22; -23
-30; -58
58; 51
46; 15
-33; -68
->
22
-30
58
46
-33

12; 2; 1; -15; -2; 29; -3; -10; 0; 1
-19; -3; -5; -15; -5; -60; 3; 2; 4; 7
->
12; 1; -2; -3; 0
-19; -5; -5; 3; 4

45; -50; -48; -54; -55; 53
10; -23; -16; -11; -22; 38
->
45; -48; -55
10; -16; -22

7; -8; -61; -2
0; -9; -52; 0
7; -6; -37; -1
5; -6; -28; -1
->
7; -61
0; -52
7; -37
5; -28

17; 41; 62; 7; 18; 16; 24; 53; 2; 48; 22; 28; -4; 12; 24; 2
-31; -31; -41; -10; -6; -30; -43; -37; -4; -29; -40; -51; 5; -23; -43; 2
-18; -41; -63; -8; -20; -17; -26; -54; -2; -50; -24; -30; 3; -13; -26; -2
-22; -44; -60; -10; -11; -19; -31; -53; -2; -43; -28; -37; 10; -17; -31; 2
->
17; 62; 18; 24; 2; 22; -4; 24
-31; -41; -6; -43; -4; -40; 5; -43
-18; -63; -20; -26; -2; -24; 3; -26
-22; -60; -11; -31; -2; -28; 10; -31

-39; 4; 50; 41; -6; -19; -37; 10; -45
32; 27; -27; 5; 42; 33; -1; 37; -7
30; 55; 14; 33; 53; 48; -22; 24; -41
24; -22; -2; -55; -2; -15; 40; -8; 52
-28; 39; 23; 54; 12; 16; -52; 8; -56
18; 37; 22; 20; 36; 3; 30; 20; -6
->
-39; 50; -6; -37; -45
32; -27; 42; -1; -7
30; 14; 53; -22; -41
24; -2; -2; 40; 52
-28; 23; 12; -52; -56
18; 22; 36; 30; -6

40; 67; -45; 55
-52; -53; 14; -15
-51; -54; 7; -11
40; 14; 30; -38
->
40; -45
-52; 14
-51; 7
40; 30

21; -24; -29; -12; 29; 15; -35; 10; -14; -7; -9; 10
23; 8; 7; -9; 8; -54; 30; -24; -29; -40; 33; -9
-17; -18; -22; 26; 4; 1; -10; 14; 25; 0; 1; -5
->
21; -29; 29; -35; -14; -9
23; 7; 8; 30; -29; 33
-17; -22; 4; -10; 25; 1

-28; 13; -11; -20; 14; -35; -27; 40; 36; -11; 34; 25; 28; 4
-2; 12; -12; 50; -17; -13; 68; 5; -43; -42; 3; 11; 8; -17
27; 13; 23; -17; 2; 26; -16; -33; -1; 14; 3; 7; 5; 8
27; 9; 46; -27; -21; 12; -8; 42; 29; -42; -1; 1; 1; -48
35; -18; 26; 29; -36; 40; 51; -6; -29; -29; -48; -36; -39; -45
-5; -7; -9; -15; 11; -17; -14; 8; -14; 24; 1; -5; -2; 7
->
-28; -11; 14; -27; 36; 34; 28
-2; -12; -17; 68; -43; 3; 8
27; 23; 2; -16; -1; 3; 5
27; 46; -21; -8; 29; -1; 1
35; 26; -36; 51; -29; -48; -39
-5; -9; 11; -14; -14; 1; -2
